Where the symbols take the elements:
Q713: fo>Q868, ba>Q769, da>Q221, zi>Q471, si>Q699
Q704: fo>Q229, ba>Q258, da>Q601, zi>Q752, si>Q337
Q354: fo>Q106, ba>Q994, da>Q983, zi>Q781, si>Q465
Q129: fo>Q942, ba>Q286, da>Q75, zi>Q916, si>Q954
Q642: fo>Q633, ba>Q625, da>Q817, zi>Q758, si>Q920
Q601: fo>Q473, ba>Q295, da>Q470, zi>Q403, si>Q838
Q131: fo>Q22, ba>Q973, da>Q708, zi>Q111, si>Q839
Q920: fo>Q625, ba>Q174, da>Q304, zi>Q753, si>Q757
Q911: fo>Q736, ba>Q22, da>Q540, zi>Q216, si>Q131
Q681: fo>Q626, ba>Q229, da>Q597, zi>Q833, si>Q704
Q415: fo>Q526, ba>Q702, da>Q704, zi>Q831, si>Q626
Q839: fo>Q973, ba>Q209, da>Q574, zi>Q540, si>Q485
Q826: fo>Q383, ba>Q163, da>Q401, zi>Q439, si>Q672
Q694: fo>Q426, ba>Q833, da>Q920, zi>Q470, si>Q633
Q940: fo>Q643, ba>Q129, da>Q182, zi>Q221, si>Q916
Q44: fo>Q72, ba>Q618, da>Q204, zi>Q647, si>Q552
Q295: fo>Q953, ba>Q831, da>Q633, zi>Q838, si>Q426
Q697: fo>Q470, ba>Q642, da>Q395, zi>Q475, si>Q758
Q625: fo>Q752, ba>Q597, da>Q240, zi>Q920, si>Q174
Q574: fo>Q732, ba>Q178, da>Q106, zi>Q558, si>Q137
Q475: fo>Q697, ba>Q758, da>Q208, zi>Q441, si>Q662
Q465: fo>Q994, ba>Q199, da>Q636, zi>Q464, si>Q999
Q627: fo>Q740, ba>Q475, da>Q429, zi>Q844, si>Q441
Q114: fo>Q916, ba>Q676, da>Q22, zi>Q236, si>Q182
Q662: fo>Q758, ba>Q753, da>Q13, zi>Q772, si>Q395
Q304: fo>Q240, ba>Q562, da>Q441, zi>Q353, si>Q740
Q25: fo>Q75, ba>Q471, da>Q209, zi>Q22, si>Q316
Q953: fo>Q657, ba>Q415, da>Q833, zi>Q295, si>Q831
Q634: fo>Q983, ba>Q636, da>Q672, zi>Q968, si>Q383
Q273: fo>Q552, ba>Q818, da>Q484, zi>Q90, si>Q204
Q916: fo>Q129, ba>Q954, da>Q25, zi>Q114, si>Q676
Q868: fo>Q844, ba>Q834, da>Q940, zi>Q713, si>Q769
Q983: fo>Q999, ba>Q836, da>Q163, zi>Q634, si>Q636
Q339: fo>Q838, ba>Q694, da>Q758, zi>Q562, si>Q470
Q401: fo>Q647, ba>Q273, da>Q702, zi>Q271, si>Q90
Q781: fo>Q354, ba>Q465, da>Q634, zi>Q618, si>Q464
Q973: fo>Q316, ba>Q30, da>Q732, zi>Q839, si>Q209
Q174: fo>Q597, ba>Q601, da>Q562, zi>Q757, si>Q403
Q966: fo>Q540, ba>Q708, da>Q196, zi>Q199, si>Q291
Q558: fo>Q574, ba>Q137, da>Q354, zi>Q196, si>Q623
Q473: fo>Q696, ba>Q953, da>Q694, zi>Q601, si>Q295
Q406: fo>Q773, ba>Q401, da>Q415, zi>Q342, si>Q271
Q271: fo>Q401, ba>Q90, da>Q626, zi>Q657, si>Q526
Q689: fo>Q484, ba>Q278, da>Q696, zi>Q229, si>Q250
Q789: fo>Q728, ba>Q300, da>Q552, zi>Q163, si>Q72
Q90: fo>Q273, ba>Q204, da>Q689, zi>Q526, si>Q570
Q757: fo>Q174, ba>Q403, da>Q740, zi>Q817, si>Q240
Q337: fo>Q258, ba>Q696, da>Q838, zi>Q597, si>Q473
Q426: fo>Q831, ba>Q681, da>Q625, zi>Q694, si>Q833
Q137: fo>Q178, ba>Q216, da>Q994, zi>Q623, si>Q449
Q278: fo>Q439, ba>Q773, da>Q657, zi>Q250, si>Q406
Q22: fo>Q25, ba>Q316, da>Q485, zi>Q131, si>Q973
Q696: fo>Q342, ba>Q657, da>Q426, zi>Q473, si>Q953
Q772: fo>Q662, ba>Q395, da>Q286, zi>Q429, si>Q208
Q429: fo>Q772, ba>Q208, da>Q954, zi>Q643, si>Q942
Q106: fo>Q449, ba>Q717, da>Q999, zi>Q354, si>Q994
Q72: fo>Q300, ba>Q781, da>Q818, zi>Q44, si>Q618
Q30: fo>Q83, ba>Q221, da>Q712, zi>Q209, si>Q975
Q439: fo>Q826, ba>Q672, da>Q271, zi>Q278, si>Q773
Q449: fo>Q216, ba>Q111, da>Q199, zi>Q106, si>Q717
Q182: fo>Q676, ba>Q75, da>Q973, zi>Q736, si>Q25
Q471: fo>Q713, ba>Q699, da>Q975, zi>Q316, si>Q83
Q143: fo>Q102, ba>Q844, da>Q699, zi>Q85, si>Q868
Q316: fo>Q471, ba>Q83, da>Q203, zi>Q973, si>Q30
Q769: fo>Q834, ba>Q429, da>Q916, zi>Q699, si>Q643
Q890: fo>Q291, ba>Q558, da>Q300, zi>Q836, si>Q196
Q258: fo>Q250, ba>Q342, da>Q295, zi>Q337, si>Q696
Q291: fo>Q708, ba>Q574, da>Q480, zi>Q890, si>Q558
Q204: fo>Q818, ba>Q968, da>Q278, zi>Q570, si>Q587
Q240: fo>Q403, ba>Q339, da>Q475, zi>Q304, si>Q562
Q597: fo>Q337, ba>Q473, da>Q339, zi>Q174, si>Q601
Q85: fo>Q143, ba>Q868, da>Q83, zi>Q75, si>Q713
Q623: fo>Q137, ba>Q449, da>Q465, zi>Q480, si>Q106
Q838: fo>Q295, ba>Q426, da>Q642, zi>Q339, si>Q694
Q758: fo>Q642, ba>Q920, da>Q668, zi>Q662, si>Q753
Q480: fo>Q623, ba>Q106, da>Q464, zi>Q300, si>Q354
Q753: fo>Q920, ba>Q757, da>Q353, zi>Q395, si>Q817
Q633: fo>Q833, ba>Q752, da>Q757, zi>Q642, si>Q625
Q403: fo>Q601, ba>Q838, da>Q697, zi>Q240, si>Q339
Q540: fo>Q839, ba>Q485, da>Q558, zi>Q966, si>Q708
Q817: fo>Q757, ba>Q240, da>Q627, zi>Q668, si>Q304
Q773: fo>Q672, ba>Q647, da>Q526, zi>Q406, si>Q401
Q441: fo>Q475, ba>Q662, da>Q942, zi>Q834, si>Q772
Q196: fo>Q558, ba>Q623, da>Q781, zi>Q728, si>Q480
Q712: fo>Q236, ba>Q736, da>Q111, zi>Q178, si>Q911
Q647: fo>Q44, ba>Q552, da>Q570, zi>Q401, si>Q273
Q836: fo>Q890, ba>Q196, da>Q72, zi>Q636, si>Q728
Q699: fo>Q769, ba>Q643, da>Q114, zi>Q83, si>Q940
Q740: fo>Q562, ba>Q697, da>Q772, zi>Q627, si>Q475
Q728: fo>Q196, ba>Q480, da>Q618, zi>Q789, si>Q300
Q643: fo>Q429, ba>Q942, da>Q676, zi>Q940, si>Q129
Q562: fo>Q339, ba>Q470, da>Q662, zi>Q740, si>Q697
Q209: fo>Q30, ba>Q975, da>Q178, zi>Q485, si>Q203
Q676: fo>Q954, ba>Q85, da>Q316, zi>Q182, si>Q75
Q300: fo>Q480, ba>Q354, da>Q338, zi>Q72, si>Q781
Q657: fo>Q271, ba>Q526, da>Q681, zi>Q953, si>Q415
Q668: fo>Q817, ba>Q304, da>Q844, zi>Q13, si>Q353
Q353: fo>Q304, ba>Q740, da>Q834, zi>Q102, si>Q627
Q221: fo>Q940, ba>Q916, da>Q736, zi>Q975, si>Q114
Q717: fo>Q111, ba>Q540, da>Q890, zi>Q994, si>Q966
Q833: fo>Q681, ba>Q704, da>Q174, zi>Q633, si>Q752
Q708: fo>Q485, ba>Q732, da>Q623, zi>Q291, si>Q574
Q236: fo>Q114, ba>Q182, da>Q131, zi>Q712, si>Q736
Q994: fo>Q717, ba>Q966, da>Q836, zi>Q465, si>Q199
Q75: fo>Q85, ba>Q713, da>Q30, zi>Q25, si>Q471
Q199: fo>Q966, ba>Q291, da>Q728, zi>Q999, si>Q890
Q844: fo>Q627, ba>Q441, da>Q643, zi>Q868, si>Q834
Q13: fo>Q668, ba>Q353, da>Q868, zi>Q286, si>Q102
Q286: fo>Q13, ba>Q102, da>Q713, zi>Q954, si>Q143
Q831: fo>Q415, ba>Q626, da>Q752, zi>Q426, si>Q681
Q636: fo>Q836, ba>Q728, da>Q44, zi>Q383, si>Q789
Q752: fo>Q704, ba>Q337, da>Q403, zi>Q625, si>Q597
Q342: fo>Q406, ba>Q271, da>Q831, zi>Q696, si>Q657
Q484: fo>Q587, ba>Q439, da>Q342, zi>Q689, si>Q278
Q229: fo>Q689, ba>Q250, da>Q473, zi>Q704, si>Q258
Q464: fo>Q465, ba>Q999, da>Q383, zi>Q338, si>Q983
Q736: fo>Q182, ba>Q25, da>Q839, zi>Q911, si>Q22
Q999: fo>Q199, ba>Q890, da>Q789, zi>Q983, si>Q836
Q208: fo>Q395, ba>Q668, da>Q143, zi>Q942, si>Q13
Q587: fo>Q968, ba>Q826, da>Q406, zi>Q484, si>Q439
Q968: fo>Q634, ba>Q383, da>Q773, zi>Q587, si>Q826
Q702: fo>Q570, ba>Q484, da>Q258, zi>Q626, si>Q689
Q470: fo>Q694, ba>Q633, da>Q753, zi>Q697, si>Q642
Q203: fo>Q975, ba>Q236, da>Q216, zi>Q732, si>Q712
Q618: fo>Q781, ba>Q464, da>Q968, zi>Q552, si>Q338
Q552: fo>Q618, ba>Q338, da>Q587, zi>Q273, si>Q818
Q570: fo>Q204, ba>Q587, da>Q250, zi>Q702, si>Q484
Q954: fo>Q286, ba>Q143, da>Q471, zi>Q676, si>Q85
Q178: fo>Q712, ba>Q911, da>Q717, zi>Q137, si>Q216
Q942: fo>Q208, ba>Q13, da>Q85, zi>Q129, si>Q286
Q216: fo>Q911, ba>Q131, da>Q966, zi>Q449, si>Q111
Q102: fo>Q353, ba>Q627, da>Q769, zi>Q143, si>Q844
Q672: fo>Q163, ba>Q44, da>Q90, zi>Q773, si>Q647
Q395: fo>Q753, ba>Q817, da>Q102, zi>Q208, si>Q668
Q163: fo>Q789, ba>Q72, da>Q273, zi>Q672, si>Q44
Q975: fo>Q221, ba>Q114, da>Q911, zi>Q203, si>Q236
Q485: fo>Q209, ba>Q203, da>Q137, zi>Q708, si>Q732
Q250: fo>Q278, ba>Q406, da>Q953, zi>Q258, si>Q342
Q834: fo>Q441, ba>Q772, da>Q129, zi>Q769, si>Q429
Q732: fo>Q203, ba>Q712, da>Q449, zi>Q574, si>Q178
Q818: fo>Q338, ba>Q634, da>Q439, zi>Q204, si>Q968
Q83: fo>Q699, ba>Q940, da>Q236, zi>Q30, si>Q221
Q383: fo>Q636, ba>Q789, da>Q647, zi>Q826, si>Q163
Q338: fo>Q464, ba>Q983, da>Q826, zi>Q818, si>Q634
Q626: fo>Q702, ba>Q689, da>Q337, zi>Q681, si>Q229
Q526: fo>Q90, ba>Q570, da>Q229, zi>Q415, si>Q702
Q111: fo>Q131, ba>Q839, da>Q291, zi>Q717, si>Q540

In the rows, zero is written as 46.

The rows follow the links: the fewer symbols apart two elements are, the more alike their rows tend to be.

Each row is also shifted at random along 5 hidden directions that mean nothing.

The rows of 90 elements, shuffled:
Each row stands for one element.
1: [42, 46, 46, 47, 47, 55, 50, 54, 52, 45, 40, 51, 43, 44, 43, 48, 44, 58, 41, 35, 43, 47, 51, 39, 34, 51]
2: [55, 45, 41, 43, 49, 62, 33, 42, 46, 28, 43, 35, 51, 41, 63, 47, 38, 52, 41, 41, 37, 56, 33, 71, 61, 43]
3: [42, 44, 42, 42, 50, 33, 54, 54, 43, 50, 44, 31, 43, 45, 57, 41, 50, 21, 54, 53, 51, 28, 47, 54, 27, 52]
4: [39, 46, 36, 36, 48, 40, 51, 36, 36, 72, 53, 52, 55, 58, 24, 47, 45, 41, 46, 46, 54, 52, 39, 54, 56, 44]
5: [31, 54, 40, 46, 44, 66, 35, 50, 48, 25, 42, 45, 51, 41, 67, 48, 28, 61, 40, 34, 36, 48, 40, 81, 45, 53]
6: [23, 50, 47, 50, 42, 50, 50, 53, 46, 54, 40, 36, 48, 48, 40, 44, 50, 36, 42, 36, 37, 43, 46, 49, 32, 52]
7: [40, 56, 35, 45, 48, 33, 51, 44, 45, 42, 51, 43, 53, 46, 57, 45, 41, 35, 45, 53, 48, 43, 53, 48, 49, 47]
8: [44, 55, 36, 53, 36, 50, 46, 38, 43, 59, 48, 47, 57, 56, 28, 46, 44, 41, 36, 35, 32, 56, 41, 57, 54, 49]
9: [44, 41, 41, 22, 62, 42, 45, 45, 41, 55, 58, 65, 50, 49, 44, 48, 36, 62, 55, 62, 72, 41, 45, 70, 56, 43]
10: [54, 48, 46, 42, 53, 51, 43, 45, 51, 40, 48, 51, 50, 44, 45, 49, 46, 58, 40, 47, 46, 57, 49, 39, 62, 40]
11: [72, 51, 38, 58, 40, 48, 51, 49, 52, 47, 41, 38, 46, 48, 42, 45, 51, 37, 37, 36, 30, 48, 51, 36, 38, 52]
12: [56, 51, 38, 46, 46, 40, 54, 50, 49, 49, 50, 63, 45, 48, 42, 48, 39, 54, 44, 48, 49, 39, 58, 44, 38, 52]
13: [60, 52, 34, 41, 56, 33, 61, 49, 50, 61, 50, 47, 52, 51, 35, 47, 53, 35, 41, 52, 51, 46, 58, 30, 47, 47]
14: [66, 52, 48, 54, 44, 56, 39, 43, 56, 43, 47, 49, 52, 46, 34, 47, 51, 55, 33, 42, 32, 61, 49, 38, 65, 41]
15: [18, 46, 36, 32, 57, 44, 56, 55, 41, 43, 43, 44, 46, 43, 65, 47, 34, 47, 54, 46, 61, 33, 48, 60, 27, 54]
16: [41, 49, 49, 52, 38, 52, 43, 52, 49, 39, 45, 54, 43, 44, 49, 45, 38, 55, 46, 42, 40, 39, 49, 56, 35, 53]
17: [38, 43, 48, 32, 60, 46, 50, 61, 50, 48, 48, 55, 44, 43, 52, 47, 41, 54, 53, 56, 62, 31, 54, 63, 31, 52]
18: [18, 48, 33, 28, 59, 51, 49, 52, 40, 52, 46, 43, 55, 48, 55, 47, 35, 47, 50, 44, 57, 41, 40, 82, 40, 53]
19: [63, 38, 61, 54, 37, 64, 31, 51, 53, 39, 42, 52, 37, 42, 39, 44, 47, 63, 44, 40, 35, 47, 41, 57, 42, 47]
20: [54, 58, 40, 56, 43, 42, 44, 52, 54, 22, 44, 36, 49, 38, 70, 44, 42, 36, 42, 50, 34, 39, 54, 52, 42, 51]
21: [45, 54, 36, 37, 51, 35, 48, 45, 45, 43, 57, 63, 51, 46, 54, 46, 33, 53, 50, 60, 59, 37, 53, 63, 50, 49]
22: [53, 50, 51, 59, 37, 56, 40, 52, 55, 25, 40, 47, 41, 38, 57, 46, 41, 56, 40, 38, 30, 44, 50, 47, 37, 51]
23: [54, 50, 35, 53, 43, 50, 52, 49, 48, 40, 37, 28, 46, 44, 56, 46, 46, 33, 40, 32, 31, 46, 45, 46, 33, 53]
24: [60, 50, 37, 39, 61, 34, 62, 54, 52, 68, 46, 34, 55, 52, 31, 46, 63, 22, 41, 50, 47, 46, 56, 34, 46, 46]
25: [53, 54, 28, 51, 47, 44, 59, 42, 47, 48, 39, 35, 52, 48, 44, 49, 49, 38, 33, 30, 35, 58, 50, 20, 46, 47]
26: [51, 43, 47, 39, 53, 53, 50, 57, 51, 56, 46, 61, 43, 48, 34, 49, 43, 64, 45, 44, 53, 41, 53, 52, 34, 53]
27: [39, 53, 35, 49, 39, 48, 51, 46, 42, 55, 46, 51, 50, 52, 39, 46, 38, 46, 42, 36, 39, 45, 45, 58, 36, 55]
28: [30, 45, 35, 34, 53, 51, 44, 39, 38, 40, 45, 42, 52, 44, 60, 49, 34, 51, 47, 42, 53, 52, 36, 60, 54, 43]
29: [69, 50, 39, 48, 48, 41, 51, 53, 53, 47, 48, 49, 46, 46, 46, 44, 47, 41, 44, 51, 43, 38, 55, 51, 38, 52]
30: [47, 57, 41, 58, 37, 62, 39, 48, 54, 16, 41, 49, 47, 37, 67, 49, 31, 65, 34, 33, 27, 52, 49, 50, 47, 51]
31: [64, 40, 50, 47, 53, 39, 52, 55, 53, 34, 39, 36, 35, 36, 60, 45, 53, 40, 48, 50, 48, 36, 55, 22, 32, 45]
32: [46, 52, 28, 47, 47, 51, 52, 43, 45, 42, 39, 32, 52, 46, 55, 48, 42, 40, 36, 30, 35, 54, 43, 44, 45, 49]
33: [34, 41, 48, 40, 57, 30, 60, 55, 47, 35, 39, 38, 35, 36, 65, 47, 50, 40, 52, 52, 62, 33, 60, 8, 28, 44]
34: [46, 51, 40, 54, 36, 43, 44, 32, 42, 39, 46, 45, 49, 46, 46, 46, 44, 44, 39, 40, 37, 58, 43, 30, 61, 41]
35: [44, 42, 54, 42, 46, 50, 46, 39, 44, 75, 49, 57, 50, 57, 6, 48, 58, 52, 41, 41, 48, 61, 43, 31, 61, 37]
36: [33, 47, 32, 37, 50, 43, 48, 35, 37, 42, 46, 41, 51, 46, 57, 48, 37, 44, 47, 42, 53, 52, 39, 46, 54, 43]
37: [47, 51, 46, 34, 65, 41, 52, 61, 56, 58, 50, 45, 54, 47, 39, 46, 55, 38, 45, 59, 54, 39, 58, 56, 45, 48]
38: [56, 42, 51, 48, 49, 49, 39, 42, 49, 26, 41, 32, 43, 37, 62, 46, 51, 45, 43, 47, 41, 54, 43, 31, 59, 36]
39: [58, 50, 48, 62, 30, 55, 41, 48, 52, 33, 42, 55, 40, 43, 47, 46, 38, 59, 39, 34, 30, 46, 49, 45, 36, 53]
40: [43, 57, 43, 50, 51, 35, 51, 45, 52, 38, 47, 39, 53, 43, 51, 46, 54, 35, 38, 52, 42, 52, 59, 21, 59, 40]
41: [37, 47, 51, 44, 48, 52, 45, 57, 51, 46, 46, 59, 42, 44, 44, 47, 40, 61, 47, 46, 49, 38, 52, 57, 34, 52]
42: [48, 54, 46, 40, 52, 45, 42, 57, 53, 39, 56, 66, 49, 44, 53, 46, 35, 59, 49, 61, 54, 33, 57, 76, 44, 53]
43: [67, 37, 52, 39, 53, 44, 47, 57, 52, 42, 48, 61, 34, 40, 50, 47, 43, 62, 54, 56, 59, 32, 55, 47, 33, 49]
44: [41, 49, 40, 46, 50, 48, 51, 40, 46, 48, 41, 39, 52, 47, 39, 50, 52, 45, 35, 36, 41, 63, 48, 18, 59, 39]
45: [41, 57, 42, 54, 41, 50, 48, 49, 52, 44, 44, 50, 51, 47, 41, 47, 44, 49, 36, 37, 34, 50, 52, 45, 44, 51]
46: [37, 43, 49, 47, 42, 55, 42, 35, 41, 50, 42, 45, 47, 48, 33, 48, 49, 54, 40, 33, 41, 63, 38, 31, 59, 39]
47: [41, 48, 46, 43, 46, 36, 44, 40, 40, 70, 53, 36, 57, 57, 24, 41, 58, 19, 47, 55, 45, 47, 39, 61, 59, 42]
48: [52, 48, 36, 47, 50, 42, 56, 53, 50, 43, 38, 29, 46, 43, 56, 45, 50, 29, 43, 41, 40, 41, 52, 38, 32, 52]
49: [42, 36, 46, 29, 56, 39, 41, 41, 37, 40, 51, 44, 43, 42, 63, 44, 40, 45, 59, 61, 65, 38, 38, 62, 51, 40]
50: [52, 47, 52, 43, 48, 38, 39, 43, 47, 57, 56, 51, 52, 51, 31, 43, 53, 39, 48, 61, 50, 46, 46, 56, 62, 40]
51: [21, 58, 34, 54, 33, 58, 38, 35, 40, 23, 41, 38, 54, 42, 68, 47, 28, 50, 37, 29, 29, 57, 35, 61, 55, 48]
52: [46, 53, 31, 40, 50, 40, 50, 45, 43, 44, 50, 44, 53, 47, 58, 46, 36, 40, 47, 50, 50, 41, 46, 64, 46, 51]
53: [29, 40, 41, 39, 50, 36, 53, 36, 36, 45, 41, 31, 44, 43, 55, 47, 49, 34, 49, 44, 55, 50, 40, 22, 51, 37]
54: [40, 53, 45, 42, 52, 43, 43, 46, 50, 30, 51, 56, 50, 41, 58, 49, 39, 58, 44, 55, 52, 48, 53, 46, 60, 42]
55: [32, 48, 47, 40, 45, 37, 46, 37, 39, 63, 56, 61, 52, 55, 24, 46, 45, 49, 48, 52, 55, 50, 45, 46, 59, 41]
56: [53, 56, 42, 52, 39, 49, 46, 40, 49, 59, 52, 64, 54, 54, 20, 48, 45, 55, 35, 40, 37, 57, 50, 42, 59, 46]
57: [73, 44, 57, 47, 51, 42, 33, 48, 57, 28, 51, 43, 46, 38, 57, 43, 54, 44, 46, 66, 44, 45, 50, 47, 66, 36]
58: [59, 48, 39, 44, 47, 37, 46, 38, 44, 41, 51, 48, 49, 45, 50, 47, 43, 44, 45, 53, 49, 49, 47, 41, 59, 42]
59: [53, 55, 33, 44, 48, 39, 45, 45, 47, 19, 50, 49, 48, 38, 78, 46, 29, 50, 46, 55, 48, 39, 51, 58, 50, 48]
60: [66, 46, 41, 50, 44, 56, 53, 50, 53, 43, 43, 67, 40, 44, 39, 51, 38, 74, 38, 33, 43, 50, 56, 27, 37, 51]
61: [36, 43, 37, 28, 59, 36, 49, 44, 37, 64, 50, 29, 57, 52, 44, 43, 52, 21, 52, 57, 57, 42, 37, 70, 53, 43]
62: [53, 55, 43, 50, 45, 45, 42, 53, 54, 28, 49, 50, 48, 40, 63, 45, 38, 49, 44, 53, 42, 37, 56, 61, 43, 52]
63: [36, 55, 35, 49, 38, 46, 53, 45, 44, 54, 47, 56, 50, 52, 37, 47, 37, 49, 41, 36, 42, 46, 49, 49, 37, 54]
64: [42, 47, 42, 50, 38, 45, 49, 47, 43, 37, 44, 55, 39, 43, 55, 47, 34, 56, 48, 41, 47, 38, 49, 45, 30, 53]
65: [65, 48, 45, 64, 30, 49, 50, 46, 50, 61, 40, 40, 45, 53, 21, 44, 57, 33, 36, 31, 24, 50, 45, 35, 35, 52]
66: [45, 54, 30, 42, 56, 28, 62, 46, 46, 47, 47, 40, 51, 47, 54, 47, 47, 31, 43, 51, 52, 43, 59, 24, 45, 47]
67: [50, 48, 45, 55, 35, 47, 46, 49, 47, 44, 43, 44, 42, 46, 47, 43, 45, 40, 44, 40, 36, 40, 47, 50, 32, 53]
68: [44, 49, 40, 45, 41, 42, 43, 35, 40, 45, 51, 53, 50, 49, 44, 47, 39, 49, 45, 48, 47, 51, 42, 49, 59, 43]
69: [33, 53, 31, 42, 50, 49, 62, 42, 46, 45, 43, 67, 46, 46, 41, 55, 34, 76, 35, 27, 52, 60, 59, 6, 45, 47]
70: [41, 51, 39, 45, 46, 30, 55, 35, 41, 55, 52, 56, 49, 51, 35, 48, 46, 44, 43, 50, 53, 52, 52, 18, 57, 40]
71: [38, 50, 43, 42, 53, 48, 46, 43, 48, 39, 46, 46, 51, 43, 50, 49, 44, 53, 40, 45, 47, 55, 48, 38, 60, 40]
72: [74, 49, 41, 47, 51, 40, 54, 55, 54, 52, 46, 44, 46, 47, 42, 44, 53, 36, 44, 51, 44, 39, 57, 44, 37, 51]
73: [43, 48, 41, 44, 52, 44, 61, 53, 50, 48, 40, 50, 42, 45, 43, 50, 47, 53, 42, 38, 49, 46, 58, 19, 32, 49]
74: [37, 54, 31, 39, 48, 38, 53, 44, 41, 49, 50, 49, 53, 49, 51, 47, 37, 40, 46, 48, 52, 43, 47, 58, 46, 50]
75: [47, 46, 39, 39, 53, 50, 44, 41, 43, 50, 45, 33, 54, 48, 45, 47, 49, 39, 42, 43, 44, 56, 39, 53, 58, 42]
76: [37, 49, 44, 51, 39, 44, 45, 51, 45, 35, 45, 46, 42, 42, 61, 44, 36, 44, 49, 46, 43, 34, 46, 59, 31, 54]
77: [41, 48, 48, 51, 40, 47, 39, 37, 43, 46, 46, 35, 52, 48, 41, 44, 51, 34, 42, 45, 36, 55, 39, 46, 61, 40]
78: [45, 48, 52, 49, 40, 54, 41, 55, 50, 51, 48, 55, 45, 48, 36, 44, 44, 52, 46, 45, 40, 39, 46, 71, 35, 54]
79: [61, 56, 39, 56, 34, 54, 39, 39, 49, 45, 48, 52, 54, 50, 35, 47, 42, 51, 34, 38, 28, 58, 44, 56, 58, 48]
80: [30, 51, 37, 39, 52, 57, 48, 51, 46, 55, 42, 38, 56, 50, 41, 47, 45, 43, 40, 35, 42, 52, 42, 66, 44, 51]
81: [76, 45, 40, 43, 51, 42, 41, 42, 48, 39, 51, 43, 49, 44, 53, 46, 46, 42, 46, 56, 46, 48, 45, 53, 60, 41]
82: [43, 52, 44, 41, 53, 56, 45, 54, 53, 46, 48, 58, 51, 47, 43, 48, 41, 62, 41, 45, 47, 47, 52, 61, 47, 50]
83: [69, 51, 53, 57, 43, 37, 47, 57, 59, 32, 46, 47, 39, 39, 54, 43, 52, 41, 44, 55, 39, 35, 62, 30, 37, 49]
84: [42, 49, 38, 35, 59, 52, 48, 54, 49, 43, 46, 45, 52, 44, 55, 47, 41, 51, 45, 48, 50, 43, 48, 66, 45, 50]
85: [49, 55, 45, 45, 52, 37, 44, 48, 52, 41, 54, 50, 53, 45, 48, 46, 48, 43, 43, 60, 48, 45, 56, 48, 59, 43]
86: [65, 50, 48, 50, 50, 49, 43, 46, 56, 51, 46, 39, 54, 48, 30, 45, 61, 38, 35, 47, 35, 59, 50, 36, 64, 40]
87: [31, 39, 47, 38, 49, 52, 42, 38, 38, 51, 44, 43, 47, 47, 42, 47, 45, 50, 47, 42, 51, 54, 35, 47, 55, 40]
88: [69, 53, 44, 51, 43, 43, 47, 53, 54, 58, 52, 55, 50, 52, 29, 44, 50, 41, 42, 51, 38, 41, 54, 58, 43, 53]
89: [54, 59, 37, 66, 34, 44, 52, 45, 52, 38, 38, 31, 49, 44, 50, 46, 51, 30, 31, 31, 21, 53, 53, 23, 42, 50]
90: [37, 54, 43, 47, 49, 52, 44, 56, 51, 54, 44, 30, 58, 50, 43, 42, 53, 27, 41, 44, 33, 45, 44, 76, 44, 52]

Some elements, each with its row:
Q196 89
Q966 82
Q968 16
Q137 84
Q464 48
Q668 53
Q102 35
Q83 75
Q131 59
Q465 27
Q199 62
Q236 40
Q204 65
Q587 64
Q291 5
Q975 54
Q574 18
Q708 69
Q178 13
Q13 46
Q789 73
Q781 23
Q717 37
Q406 33
Q278 31
Q221 2

Row, symbols taken left to right, then the row they reach:
66 zi ba fo da ba: 74
44 si fo zi zi ba si: 86
76 ba zi ba ba zi si: 83
20 si da fo si fo: 42
1 ba si da: 6
78 ba zi da: 3
90 da si si da ba: 72
67 si si zi fo zi: 43

